Each row is followed by the tier that its hidden value falls in (each part has its own value, ranges and names)
319; 101; 57; -21; -140; -89; -65; -112; -3; 301; -201; 12; 172; -165; 99; -405; -92; -2; 132; -140; 34; -178; -205; 32; 44; 209; 142; 303; -387; -179; 39; -230; -18; -172; 21; -53; 35; -275; -222; 216; -174; 82; -295; -167	V
42; 64; 153; -52; 28; 17; 109; -131; -393; -224; -109; -91; 105; 92; -174; 8; 77; 218; 120; 54; -21; -137; -75; -68; -177; -57; 3; -48; -40; 38; -246; 89; -193; 128; -99; -248; 391; 249; -322; -90; -241; -139; 205; 68	B
-108; 109; -84; -148; -151; 313; -37; 73; -4; 94; -87; -78; -138; 80; -22; 268; 101; 222; 5; 32; 63; 112; 10; 130; -35; -8; -116; 77; 133; -31; -141; 112; -71; 325; -6; -30; 64; -91; -160; -47; -66; 49; 177; 262	J
-36; 5; -175; 191; -155; 6; -64; -14; -329; 114; -1; 248; 172; -100; -22; -449; -20; 187; 56; 50; -251; -33; 11; -285; -395; 264; -140; 492; -153; 16; -184; -354; -11; 190; 361; 47; 219; -132; -235; 105; -141; -205; -277; -177	L
196; 127; -22; 158; 179; -67; -231; -153; 427; 365; -7; 178; -184; -69; 334; 145; -216; -463; 153; -223; -140; -113; -176; -75; 188; 423; -29; 149; -131; -147; 386; -96; 318; -360; 172; 392; -156; -344; 68; 253; 212; 75; -366; -146	L
-101; 49; -328; 189; -75; 155; -153; -102; -227; 112; -42; 312; 214; -81; 195; -582; -14; 69; 32; -108; -220; 3; -13; -313; -266; 437; -145; 463; -26; 100; -52; -391; 114; 196; 638; 167; 178; -28; -222; 89; -253; -184; -382; -181	B
-76; 143; -98; -24; 29; 45; 6; -322; 89; 42; 69; -33; -159; 37; -144; 138; 80; -35; 189; -112; -70; 26; -90; 238; -111; 208; 12; -129; 176; 89; -32; 43; 47; 144; -39; -62; 66; -46; -232; -9; -141; -141; 9; 146	F
146; -15; 315; 41; -59; -169; -22; 229; -16; 110; -37; -112; -42; 109; -124; 266; -221; 67; 20; 233; -67; -121; -46; -85; -16; -227; 9; 238; -285; -159; 21; 162; -117; -35; -252; 40; 135; -180; 24; 12; 302; 80; 39; -15	V
5; 100; 139; -158; 83; 243; 67; 26; -117; -92; -12; -51; -247; 114; 9; 562; 114; 98; 79; 50; 34; -98; -16; 3; 34; -81; -172; -235; 193; -19; -132; 243; -72; 106; -166; -17; 205; 168; -189; -53; -12; -91; 381; 207	W
110; 156; -123; 128; 57; -4; -162; -275; 141; 201; -105; 101; 129; -85; 290; -171; -87; -298; 131; -179; -101; -127; -134; -92; 89; 376; 42; 294; -78; -50; 174; -145; 158; -145; 350; 104; -33; -97; -123; 174; -163; 114; -332; -109	F
27; 22; 202; -35; 54; 71; -79; 143; -107; -71; -178; -127; 50; 198; 46; 7; -180; 91; -40; 4; 84; -69; -86; -130; 56; -88; 31; 58; -145; 9; 68; 172; -68; 20; -3; 88; 273; 104; -33; -102; 90; 92; 24; 31	W
7; 48; 93; -168; -117; 319; -37; 208; -200; 37; -83; -46; -20; 47; 173; 65; 19; 176; -67; 39; 157; -127; 2; -55; 130; -101; -118; 81; 66; 18; -61; 90; -86; 169; 113; 46; 162; 175; -165; -23; -88; 25; 136; 65	J
-499; -192; 193; 308; 13; -163; -252; 405; 95; -42; 327; -103; -34; 398; -50; -242; -644; -136; -323; 197; -51; -64; 182; -238; -120; -221; 26; 295; 91; 473; 408; 223; 99; 218; 373; 584; 222; 176; 348; -255; 700; 47; -411; -174	F
-161; -98; 376; 11; -94; 7; 108; 312; -589; -283; 135; -133; 117; 160; -113; 34; -138; 240; -150; 362; 37; -352; 176; -306; -176; -452; -108; 139; 73; 230; -222; 209; -286; 230; 37; -57; 468; 519; -159; -156; 93; -81; 222; -68	F
39; 42; 134; 85; -205; -171; 0; 99; -199; 54; -332; -168; 277; 43; -202; -193; -181; 284; -24; 144; -34; -38; -6; -183; -374; -94; 107; 519; -453; -181; -261; -39; -270; 91; -122; -199; 290; -316; -139; 39; 57; 317; -90; 43	V
102; 258; -147; -10; 38; 196; -152; -307; 331; 317; -90; 65; 17; -199; 588; 98; -17; -506; 85; -262; 73; -294; -68; -10; 334; 383; -1; 200; 166; -61; 217; -80; 202; -231; 419; 140; -216; -32; -150; 300; -211; 336; -241; -28	B
83; 98; -344; 310; -38; -30; -268; -243; 20; 311; -77; 333; 309; -177; 344; -655; -121; -239; 117; -176; -286; -37; -122; -287; -78; 592; -21; 670; -210; -33; 181; -462; 242; -62; 714; 218; -38; -218; -123; 238; -238; -31; -653; -309	F
41; 79; 96; -139; 19; 181; 11; 31; -118; -62; -114; -96; -129; 161; -120; 328; 83; 224; 96; 37; 17; 68; -106; 74; 3; -61; -71; -112; 5; -63; -107; 200; -92; 177; -191; -75; 211; 35; -165; -112; -58; -100; 270; 210	J
-85; 110; -176; 38; -10; 83; -153; -158; 172; 129; -84; -13; -11; 104; -17; -155; -75; -7; 82; -156; -55; 161; -127; 123; -50; 266; 60; 126; -16; 52; 120; -27; 100; 157; 166; 99; 43; -178; -84; -44; -64; -4; -216; 87	W
-35; -27; 85; 100; 19; -165; -89; -74; 5; 42; 212; -35; -68; 160; -246; -179; -174; -14; 120; 24; -125; 26; -137; 160; -38; 46; 90; 7; -42; 186; 203; 59; 70; 118; -6; 118; 119; 22; -42; -121; 93; -313; -208; -95	L
-147; 124; -222; -11; -144; 165; -53; -248; 21; 211; 104; 93; -15; -166; 158; -375; 17; -91; 38; -223; 49; -170; 14; 109; -110; 341; -17; 114; 220; 211; -10; -241; 96; 128; 369; 81; 10; -7; -294; 148; -240; -44; -290; -65	F
-168; 38; 60; -110; -32; 243; -121; 174; 147; 103; 34; -100; -217; 158; 116; 106; -162; 6; -110; -82; 177; -32; 8; 92; 114; -23; -45; -74; 164; 152; 164; 169; 54; 141; 76; 279; 78; 27; 7; -78; 202; 72; -25; 100	J
-247; -17; 199; 60; -50; -95; -71; 85; 19; -33; 43; -233; 30; 197; -87; -179; -349; -25; -146; 19; 125; -155; 56; -1; -113; -140; 139; 99; 9; 264; 116; 171; -67; 101; 55; 136; 229; 96; 10; -112; 258; 189; -179; -8	F
200; 61; 69; -131; 27; 252; -72; 58; -135; 62; 20; 71; -106; 56; 140; 190; 111; 58; 137; 19; -12; -36; -170; 40; 304; 27; -133; -48; 41; -56; 91; 91; 52; 78; 58; 67; 65; 186; -149; -30; -170; -281; 136; 3	J
-252; 33; -81; 83; 0; 78; -78; -52; 97; 104; 239; 82; -234; 51; 3; 40; -115; -96; -2; -55; -76; -63; 67; 23; -163; 170; -112; 1; 257; 234; 80; -17; 128; 157; 197; 268; 72; -18; -73; 9; 162; -138; -155; -4	F
-104; 3; -22; 20; -215; 22; -225; 131; 9; 105; -243; -225; 319; 209; -64; -662; -292; 205; -123; -51; 137; 168; -122; 84; 11; -10; 254; 434; -298; 104; 171; 14; -65; 260; 230; 51; 147; -110; 9; -166; -21; 217; -380; -1	J
133; 154; -9; -130; 10; 262; -295; -18; 513; 421; -23; -44; -116; -28; 581; -61; -206; -457; -20; -321; 274; -165; -183; 222; 666; 240; 100; 36; 89; 31; 573; 64; 297; -213; 332; 407; -298; -31; 71; 143; 26; 256; -353; -75	J
-88; -98; 223; -70; -95; 321; -111; 523; -303; 1; 110; 38; -47; 133; 287; 23; -165; 135; -229; 187; 137; -231; 109; -289; 202; -263; -230; 166; 117; 157; 93; 133; -33; 181; 306; 332; 220; 382; 14; -82; 186; -72; 63; -111	J
274; 260; -22; -171; -154; 46; 17; -335; 265; 365; -7; -117; -79; -208; 92; 298; 167; -214; 264; -67; 57; -158; -170; 430; 298; 133; 103; 75; 39; -199; 20; 31; 0; -66; -147; -238; -279; -205; -278; 231; -313; 130; 16; 119	V
-105; 205; -345; 49; -160; 151; -76; -343; 107; 268; -22; 103; 57; -200; 174; -187; 93; -129; 107; -170; -71; -61; 9; 72; -146; 417; -33; 320; 156; 33; -88; -252; 84; 139; 382; -33; -87; -191; -293; 211; -309; 108; -264; 38	F
195; -68; 354; -56; -47; -95; 16; 220; -167; 92; 99; -10; -109; 44; -85; -49; -181; 120; 33; 94; 33; -247; -96; -29; 41; -159; -7; -19; -211; 0; 66; 35; -63; -74; -205; 125; 216; 18; -93; 16; 196; -213; -10; -174	V
-85; 51; -56; -77; -28; 255; -170; 117; 205; 192; 31; 5; -249; 130; 93; 140; -83; 18; -11; -91; 58; 114; -67; 138; 138; 105; -86; -12; 112; 52; 193; 94; 135; 168; 97; 284; -15; -116; 14; -47; 144; -51; -61; 107	J
-121; 93; -259; 12; -88; 237; -169; -115; 88; 222; 73; 136; 1; -47; 240; -376; -37; -90; 13; -203; 1; -23; -49; 52; 53; 346; -39; 178; 168; 179; 159; -191; 176; 164; 482; 230; -27; 0; -152; 60; -177; -93; -335; -76	W
86; -189; 428; 207; -21; -350; -174; 432; -66; 69; 66; -94; 106; 266; -144; -293; -553; 47; -110; 238; -81; -109; -90; -221; 22; -276; 131; 360; -475; 46; 330; 121; -33; -66; -44; 322; 247; -60; 234; -128; 538; -47; -320; -292	V
402; 178; -31; -85; -32; -31; -148; -351; 376; 491; 79; 61; -62; -231; 278; -242; -29; -410; 282; -312; 59; -205; -335; 395; 491; 396; 182; 17; -98; -83; 414; -172; 255; -304; 96; 106; -316; -191; -174; 274; -252; -93; -406; -208	V
140; 158; 9; -244; -52; 216; 28; -176; -52; 25; -82; -139; -84; 63; -103; 214; 219; 157; 209; -49; 81; 63; -200; 347; 186; 17; 33; -175; 73; -55; -67; 164; -72; 193; -184; -230; 56; 77; -287; -77; -343; -153; 237; 223	J
347; 191; 123; -103; 179; 115; -11; -301; 102; 168; 167; 105; -211; -155; 365; 484; 150; -450; 289; -100; -26; -370; -191; 118; 500; 186; -94; -215; 213; -83; 214; 91; 178; -296; 44; 43; -143; 246; -221; 213; -239; -181; 101; -81	F
-5; -13; 230; -77; 27; 193; -78; 342; -110; -45; -144; -85; -143; 230; 33; 333; -131; 204; -84; 104; 74; -2; -16; -161; 37; -186; -138; 21; -82; -62; 2; 244; -74; 104; -99; 169; 262; 35; 22; -111; 256; 52; 205; 125	J

76; -82; 329; 190; 233; -234; -183; -15; 385; 18; -205; -26; 205; 207; 32; -70; 168; -123; -280; -356; -126; 222; -100; 493; -170; -311; 54; 4; -227; -197; 215; 300; 165; -80; -152; -246; 216; 27; -21; -85; -145; -259; 246; -380	G
-365; -112; -401; 394; -69; -544; -5; -227; 4; -15; -50; 77; 46; -107; -123; -388; 70; 12; 430; -95; 162; 353; -268; 452; 303; 175; 252; 355; -60; -90; -493; 370; -47; -129; 290; 316; -266; 111; -212; 54; -642; -304; -210; -522	U
55; -43; 401; -227; 107; 230; -133; 100; 262; -41; 194; 130; 269; 239; 89; 254; -222; -129; -436; 40; 28; -187; 278; -218; -208; -215; -329; -389; 3; -56; 172; -200; 134; 127; -70; 15; 278; 13; 135; 90; 406; 73; 351; 129	U
-46; 30; 227; 78; 177; 132; -397; -193; 362; -187; 112; 258; 334; 264; 1; 26; -198; -72; -369; 37; 298; 30; 216; -185; 61; -8; -184; -457; 77; -66; -140; -75; -7; 32; 112; 105; 215; 141; -21; 64; -3; -119; 265; -307	E
130; -230; 504; 235; 247; -448; -198; -27; 227; 113; -37; 117; 317; 91; 128; -149; 291; -46; -235; 2; 6; 411; -5; 415; -75; -160; -191; 156; -11; 79; 248; 510; 122; -158; -36; -216; 135; 218; -234; -29; -411; -527; 52; -505	A
-115; -12; 0; -310; 156; 53; 139; 145; 227; 198; 290; 87; 201; 129; 62; 316; -408; -424; -99; 41; 132; -147; 232; -152; -155; -205; -183; -151; -136; -50; -163; -203; 176; 87; -24; 355; 207; -83; 255; 177; 355; 169; 243; 243	X
-4; -131; 61; -397; 66; -18; 143; 117; 213; 16; 375; 268; 180; 54; 211; 143; -312; -172; -99; 230; 63; -149; 214; -104; -224; -138; -411; -262; 43; 245; 100; 6; 171; 23; -133; 229; 116; -94; 51; 166; 336; -15; 291; 278	Y
216; -124; -313; -115; -151; -324; 89; -211; 504; -117; 59; 119; 155; 355; 177; -204; -185; 188; -66; 88; 64; -173; -62; 434; 39; -214; -178; -408; -161; 21; 270; 173; 159; -216; -149; 214; 74; 84; -209; 57; 432; -268; 128; 22	Y
127; -29; 364; 267; 322; -220; -321; -255; 389; -77; -268; 89; 240; 185; 127; -156; 268; -178; -314; -346; 2; 315; -73; 327; 43; -99; 146; -58; -206; -141; -4; 249; 88; -85; -297; -331; 158; 31; -141; -19; -458; -193; 285; -558	X
-310; -75; -261; 348; -239; -77; -255; -139; -100; -416; -38; 208; -63; 147; -340; -376; -81; 351; 145; -232; 78; 46; -201; 259; 197; 140; 224; -51; 81; -235; -435; 124; -75; 90; 458; 226; -328; -46; -135; -38; -250; -93; 32; -407	E
-58; -194; -375; 169; 8; -421; 48; -379; 308; -126; -10; 67; 103; 112; 119; -369; 42; 57; 189; 50; 260; 157; -221; 457; 349; 142; 166; 31; -202; -73; -137; 287; 105; -224; -77; 218; -165; 167; -296; 131; -429; -308; -71; -424	Y
-656; 125; 174; 400; -233; 81; -322; -293; -110; -348; -295; 5; -97; -644; -16; -400; 337; 52; 208; -546; -437; 182; -280; -72; -244; 322; 289; 271; 213; 8; -176; 237; -351; 193; -38; -433; -74; -304; -263; -193; -739; 113; 185; -179	U
-190; -221; 621; 110; 67; -57; -56; -91; 146; 379; 140; -269; 313; -301; 195; 47; 172; -265; -180; 121; -27; 113; 104; -95; -332; -20; -184; 398; 40; 29; 503; 284; -2; -29; 6; -196; 352; 224; -306; -96; -313; -266; -141; 42	R
-48; -145; -111; 121; -449; 4; -77; -170; -185; -267; 85; 116; -53; 187; -141; -263; -91; 415; 22; -12; 7; -255; -51; 15; 149; 114; 40; -121; 112; -145; -141; -51; -40; 116; 276; 162; -286; -17; -293; 16; 122; 98; -39; 50	R
-659; 70; -64; -109; -235; 160; 110; -307; -40; 143; 275; -76; 122; -699; 245; 20; -157; -349; 317; 193; 27; -137; 127; -683; -116; 425; -92; 210; 207; 204; -213; -163; -284; 144; -21; 207; 121; -61; -200; 120; -271; 262; -84; 427	A
-340; -102; 612; 16; 0; 68; 27; 48; 105; 401; 64; -391; 262; -410; 168; 199; 138; -358; -138; -46; -243; 9; 95; -195; -438; -78; -140; 419; -19; -89; 465; 71; -32; 89; -57; -219; 427; 113; -80; -78; -119; -44; -54; 236	A
-428; -32; -87; -173; -525; 13; 241; -189; -148; 176; 287; -101; 43; -550; 221; -57; -147; -48; 312; 235; -173; -316; 89; -471; -224; 244; -216; 194; 239; 245; 80; -69; -238; 115; 44; 197; 47; -81; -329; 41; 156; 198; -168; 681	E
-65; -263; 126; -499; 7; -89; 559; -14; 76; 530; 444; -210; 202; -290; 487; 299; -136; -513; 92; 446; 79; -222; 220; -320; -119; 48; -272; 310; -165; 168; 260; -130; 205; -15; -396; 221; 172; 73; -105; 303; 94; 179; -101; 611	G
-18; -139; -116; -14; -360; -41; -30; -251; -186; -325; 153; 285; -20; 62; 67; -273; -41; 329; 69; 146; 62; -184; 6; -147; 261; 280; -61; -179; 163; 78; -251; -78; -54; 97; 38; 138; -343; -40; -323; 161; -50; 133; 39; 39	E
-141; -56; -507; 7; -57; -174; -45; -213; 470; -359; 28; 208; 36; 207; -16; -310; -259; 147; 103; -120; 109; -60; -196; 455; 19; -72; 41; -360; -124; -41; -42; 229; 90; -136; 12; 282; -43; -83; -85; 5; 99; -240; 241; -195	Y
-65; -295; 312; -452; -1; -32; 363; 107; 76; 398; 496; -81; 257; -230; 379; 263; -159; -325; -47; 490; 50; -185; 271; -296; -266; -23; -467; 183; 14; 249; 423; 2; 167; 7; -181; 176; 227; 114; -112; 197; 196; -35; -42; 521	A
-257; -188; -355; 315; 14; -388; -59; -376; 127; -194; -7; 124; 71; -19; -8; -430; 88; 66; 290; 14; 303; 283; -250; 373; 412; 300; 247; 172; -93; -81; -375; 319; 11; -155; 112; 240; -282; 158; -296; 119; -731; -310; -123; -592	U
155; -141; 447; 159; 108; 69; -340; 51; 428; -19; 5; -61; 315; 523; -160; 62; -117; 98; -567; -129; 80; -62; 102; 289; -214; -414; -155; -298; -105; -344; 442; 110; 178; -23; 246; -43; 350; 229; -16; -153; 354; -326; 168; -246	R
80; -415; 151; 233; -100; 66; -124; -6; -140; -379; -36; -60; -60; 505; -277; -231; 136; 439; -208; -162; 106; -80; -218; 443; 327; 35; 308; 71; -223; -570; 33; 10; 278; 97; 224; -15; -379; 154; -125; 60; -238; -74; -3; -470	E
4; 120; 67; -167; 124; 55; -77; -257; 265; 34; 119; 218; 249; 64; 249; 137; -204; -369; -175; 26; 182; -81; 251; -386; 86; 58; -111; -327; -44; 64; -330; -265; -9; 65; -277; 121; 171; -68; -4; 212; 51; 265; 287; 86	X
-328; 25; -101; -4; -527; 65; 75; -50; -312; -80; 76; -3; -73; -183; -74; -71; -112; 155; 198; -96; -228; -291; 3; -273; -12; 142; 14; 57; 145; -94; -272; -250; -166; 245; 191; 164; -179; -151; -101; 56; 197; 369; -28; 370	A
39; -281; -181; -419; -304; -93; 517; -34; -302; 61; 307; 45; -130; -82; 273; -14; -87; -45; 249; 208; -61; -344; 10; -144; 137; 192; -8; 194; -127; 80; -123; -194; 182; 117; -315; 216; -354; -202; -179; 320; 96; 417; -1; 531	X
47; -261; 579; 238; 95; -97; -205; -41; 158; -17; -118; -147; 202; 109; 36; -112; 323; 72; -329; -157; -111; 157; -85; 320; -98; -113; 13; 175; -115; -232; 425; 272; 135; -20; -52; -350; 124; 192; -202; -80; -312; -297; 52; -360	A
-123; -214; 412; -223; -244; -10; 308; 296; -331; 170; 77; -151; -107; -293; 129; 88; 164; -79; 44; -200; -551; -177; -39; 11; -435; -130; -60; 434; -33; 8; 291; 39; 121; 229; -218; -257; -65; -301; -36; 8; 99; 298; 125; 511	G
-115; 78; -234; 435; -398; -335; -213; -366; 112; -323; -390; 40; -50; 41; -77; -504; 214; 384; 132; -456; -280; 49; -330; 451; 119; 22; 273; -74; -23; -179; -148; 220; -170; -41; 28; -144; -163; -76; -328; -131; -156; -76; 49; -291	Y
-234; -51; -90; -337; -190; -132; 464; -230; -6; 474; 285; -177; 126; -479; 448; 144; -117; -500; 293; 268; -16; -211; 148; -450; -55; 208; -104; 326; -79; 203; -57; -172; -43; 27; -354; 226; 119; -57; -209; 242; -8; 333; -139; 649	X
-112; -171; -262; 287; -275; -423; 7; -41; -18; -181; -145; 29; -72; 151; -187; -388; 96; 340; 211; -262; -156; 86; -319; 652; 100; -86; 192; 153; -103; -208; -92; 325; 59; -59; 226; 109; -274; -9; -181; -56; -115; -233; -52; -295	U
-109; -201; 68; -420; -171; -196; 499; -95; 95; 483; 391; -170; 204; -411; 513; 154; -92; -357; 173; 455; -42; -213; 181; -296; -200; 65; -368; 263; -20; 317; 350; 4; 63; -62; -339; 176; 200; 70; -253; 209; 153; 61; -147; 662	Y
239; -175; 445; -418; 122; -136; 312; 108; 0; 468; 316; 32; 267; 9; 407; 357; -53; -458; -202; 279; 8; -108; 343; -301; -102; -128; -349; 106; -106; 168; 103; -165; 222; 57; -391; 40; 172; 13; -17; 282; 205; 219; 102; 418	X
-329; -55; -3; -228; -218; 161; 142; -112; 78; 154; 350; -77; 174; -238; 158; 134; -300; -188; 56; 270; 85; -296; 196; -456; -139; 127; -232; -17; 90; 62; 60; -201; -67; 100; 64; 302; 176; 42; -103; 115; 229; 146; -39; 467	E
72; -70; 297; -221; -462; 213; 123; 90; -290; -187; -31; -7; -150; 5; 100; 18; 79; 232; -148; -266; -531; -448; 9; -168; -213; -72; -35; -88; 16; -107; 158; -295; 41; 312; -278; -291; -153; -333; -75; 47; 430; 545; 282; 546	G
210; -131; -86; -22; -383; -11; -38; -56; -43; -509; -121; 198; -156; 392; -48; -283; 28; 528; -130; -285; -273; -307; -172; 328; 84; -96; 78; -361; -69; -196; 31; -65; 126; 117; -121; -113; -328; -210; -140; 36; 333; 186; 304; 25	Y
122; -222; 506; 231; 172; -323; -237; 0; 273; 10; -91; 45; 266; 156; 62; -161; 266; 59; -303; -108; -87; 292; -51; 474; -163; -227; -149; 71; -45; -31; 395; 474; 130; -123; -20; -277; 171; 177; -204; -102; -245; -499; 113; -440	A
152; -177; -403; 52; -239; -384; 170; -171; 120; -141; -70; 44; -44; 355; 2; -285; -27; 241; 126; -120; 3; -110; -225; 543; 275; -83; 180; -71; -266; -215; -110; 92; 180; -105; -65; 210; -269; 0; -181; 112; 112; -40; 4; -118	G
-250; 222; -468; 337; -101; -410; -185; -569; 527; -79; -245; 77; 172; -92; 108; -382; -35; -90; 213; -258; 65; 169; -185; 272; 128; 64; 180; -178; -77; 3; -298; 243; -216; -206; -67; 135; 140; 14; -282; -55; -241; -196; 49; -304	G
308; -12; 8; -153; 180; -125; -80; -176; 543; -46; 30; 192; 269; 467; 190; 37; -206; -149; -340; -36; 167; -90; 124; 170; 49; -246; -130; -492; -235; -63; 49; -37; 198; -101; -283; 103; 221; 21; -12; 121; 337; -62; 341; -84	X
-181; 153; -549; 212; -99; -348; -301; -380; 445; -536; -134; 527; 29; 58; 0; -543; -146; 230; 185; -269; 9; 160; -222; 422; 16; 25; 8; -501; 125; 236; -347; 415; -149; -150; 10; 142; -104; -234; -224; -75; -130; -287; 367; -389	Y
-172; -164; 585; -3; -463; 187; 6; 149; -579; 32; 129; -51; -57; -268; -25; 18; 158; 183; -70; -67; -413; -239; 104; -384; -277; 90; -130; 310; 279; -11; 105; -118; -103; 353; 145; -238; -150; -160; -221; -31; 47; 353; -18; 441	R
47; 208; 24; -121; 27; -99; -147; -275; 309; -23; 50; 354; 246; 23; 270; 14; -183; -253; -138; -31; 41; -31; 227; -284; -38; -19; -224; -438; 85; 248; -291; -98; -103; 17; -272; 57; 194; -152; -89; 119; 161; 160; 350; 106	X
